Below are the code and all the weights of a small trained network. Each question names an input and a class and asks about switching units off, where a switched-off unit gives its printed mean instead of its output.

import numpy as np


def w(rows, s, z=0):
    codes = np.array(rows[::2]) - 128.0
    scale = np.full(codes.shape[1], s)
    scale[-1] = z or s
    return codes * scale


def norm(h):
    return h / np.sqrt((h * h).mean(-1, keepdims=True) + 1e-5)


def f(y):
    return y / 2 * (1 + np.tanh(0.7978845608 * (y + 0.044715 * y**3)))


def log_softmax(a):
    a = a - a.max(-1, keepdims=True)
    return a - np.log(np.exp(a).sum(-1, keepdims=True))


def net(x, mask):
    res = np.array(x, float).reshape(1, 6) / 4 @ E
    u = 0
    for l in range(3):
        y = f(norm(res) @ A[l][:, :-1].T + A[l][:, -1])
        res = res + np.where(mask[u : u + 8], y, B[l][:, -1]) @ B[l][:, :-1]
        u += 8
    return log_softmax(norm(res)[-1] @ U[:, :-1].T + U[:, -1])


A, B = {}, {}
E = w([
[117,93,135,238,67,85],'x0',
[109,140,112,215,197,204],'x1',
[162,156,4,142,127,76],'x2',
[81,154,181,150,215,18],'x3',
[126,130,128,128,128,128],'x4',
[130,130,129,130,127,128],'x5',
],0.0036)
A[0] = w([
[181,110,167,77,76,86,10],'L0N0',
[160,159,130,228,199,208,3],'L0N1',
[109,132,158,124,198,55,151],'L0N2',
[111,137,150,100,57,182,155],'L0N3',
[121,84,145,236,70,92,4],'L0N4',
[198,172,150,221,187,179,39],'L0N5',
[132,55,63,94,162,120,150],'L0N6',
[59,135,146,253,41,116,23],'L0N7',
],0.0047,0.002)
B[0] = w([
[21,107,107,141,114,120,134],'L0N0',
[2,113,56,68,88,124,247],'L0N1',
[173,176,159,194,129,156,239],'L0N2',
[181,165,147,195,101,159,246],'L0N3',
[154,44,88,80,199,108,189],'L0N4',
[38,137,106,61,64,91,198],'L0N5',
[134,114,73,160,126,126,170],'L0N6',
[177,41,97,82,174,108,237],'L0N7',
],0.0053,0.0012)
A[1] = w([
[200,122,184,77,37,47,85],'L1N0',
[140,214,112,1,245,213,65],'L1N1',
[151,98,104,68,164,127,32],'L1N2',
[110,141,38,103,133,79,65],'L1N3',
[159,140,164,38,42,32,4],'L1N4',
[177,211,170,16,120,137,85],'L1N5',
[181,146,92,159,144,93,104],'L1N6',
[106,160,142,206,159,175,202],'L1N7',
],0.0047,0.0025)
B[1] = w([
[36,143,55,98,141,171,205],'L1N0',
[147,3,102,148,177,91,252],'L1N1',
[127,126,174,176,199,146,83],'L1N2',
[134,157,153,102,97,127,167],'L1N3',
[24,85,97,180,146,174,145],'L1N4',
[122,64,94,138,151,106,196],'L1N5',
[139,161,122,122,92,115,141],'L1N6',
[121,130,112,58,70,87,230],'L1N7',
],0.0061,0.0016)
A[2] = w([
[107,129,228,129,114,177,73],'L2N0',
[141,63,120,167,67,74,65],'L2N1',
[190,109,100,104,55,181,142],'L2N2',
[128,65,144,181,92,97,105],'L2N3',
[205,196,52,145,114,96,6],'L2N4',
[137,64,216,123,112,157,106],'L2N5',
[95,187,173,138,184,28,193],'L2N6',
[2,108,76,171,139,150,76],'L2N7',
],0.0073,0.0025)
B[2] = w([
[90,216,1,121,149,52,180],'L2N0',
[121,81,147,33,222,126,164],'L2N1',
[139,131,238,200,111,144,253],'L2N2',
[169,118,83,121,204,170,160],'L2N3',
[57,210,115,102,183,61,187],'L2N4',
[128,206,54,120,170,10,212],'L2N5',
[171,103,176,162,38,243,251],'L2N6',
[59,113,131,3,79,185,231],'L2N7',
],0.0068,0.0034)
U = w([
[197,155,224,215,63,185,247],'0',
[35,110,106,35,80,175,121],'1',
[195,26,115,106,232,105,50],'2',
[120,250,78,142,145,41,64],'3',
],0.016,0.0016)

Each question gives the input, the list of numbers given to net, and the class t.
The units are the neurons (one row each of A and B). Each row of codes is followed by its name. A weight is (code - 128) times the scale printed after its matrix; where a second scale follows, it is the last column's (A, B and U).
mask holds one flag per neuron, layer by layer. A switched-off neuron (its flag False) gives its mean, the last column of its row in B, instead of its output. The means were averaged over made-up inputs and are rounded, as every weight is.
A unit's drop is (log p(t) with every unit on - log p(t) with that unit switched off) / (log p(t) with every unit on - log p(t) with every unit switched off).
The circuit of an input: a set's keep is (log p(t) with only the set's units on - log p(t) with every unit switched off) / (log p(t) with every unit on - log p(t) with every unit switched off). Starting from the 12 units with the biggest drops (on a tie, the unit counted first), units are removed one at a time, each time the one whose removal leaves the highest keep (on an exact tie, the one counted first), for as long as the keep stays at least 0.8.
units of the circuit, in order: the units of the circuit, biggest drop first
top k neurons: the k neurons with the biggest drops, biggest first
top k neurons in layer l: the k neurons of layer l with the biggest drops, biggest first
input [-6,-2,-5,4,8,-1], class 2: units of the circuit, in order : (L1N1)
input [-3,-1,-1,-2,1,-8], class 2: top 2 neurons : (L1N1 L0N2)
input [8,7,0,4,3,8], class 2: top 2 neurons : (L0N7 L1N0)
input [7,-7,2,3,-5,3], class 1: top 4 neurons : (L1N0 L1N4 L2N7 L1N1)
input [-3,-2,3,2,5,7], class 2: top 2 neurons : (L1N1 L1N5)
input [-7,-6,-7,0,-4,-7], class 2: units of the circuit, in order : (L1N1 L2N7)
input [-6,6,-8,-2,8,2], class 3: top 2 neurons in layer 2 : (L2N5 L2N0)
input [-2,7,-8,6,-3,4], class 3: top 2 neurons in layer 1 : (L1N0 L1N4)
input [-4,-2,8,-6,-5,-4], class 3: units of the circuit, in order : (L2N4 L2N6)
input [0,0,3,-3,-4,4], class 0: top 2 neurons in layer 2 : (L2N2 L2N5)
input [4,6,-8,5,2,7], class 3: top 2 neurons in layer 2 : (L2N0 L2N5)
input [4,-8,-8,8,-4,-7], class 0: top 2 neurons in layer 2 : (L2N6 L2N4)
input [-1,3,-2,3,0,-6], class 0: top 4 neurons : (L2N6 L1N0 L1N4 L0N2)
input [5,-6,4,7,-2,-3], class 0: units of the circuit, in order : (L2N6)
input [1,-4,-5,1,0,1], class 3: top 3 neurons in layer 0 : (L0N5 L0N1 L0N3)
input [5,5,2,1,8,-3], class 1: top 4 neurons : (L0N1 L0N5 L2N7 L1N1)
input [1,-5,5,3,-1,3], class 1: top 2 neurons : (L1N4 L1N0)
input [-2,3,-4,0,-8,-7], class 3: top 2 neurons in layer 1 : (L1N0 L1N4)
input [-4,1,-6,-5,7,-7], class 3: top 2 neurons : (L2N5 L2N0)
input [2,1,8,-6,0,-1], class 3: units of the circuit, in order : (L2N4)
input [7,1,-6,5,8,-3], class 2: top 2 neurons in layer 0 : (L0N7 L0N4)
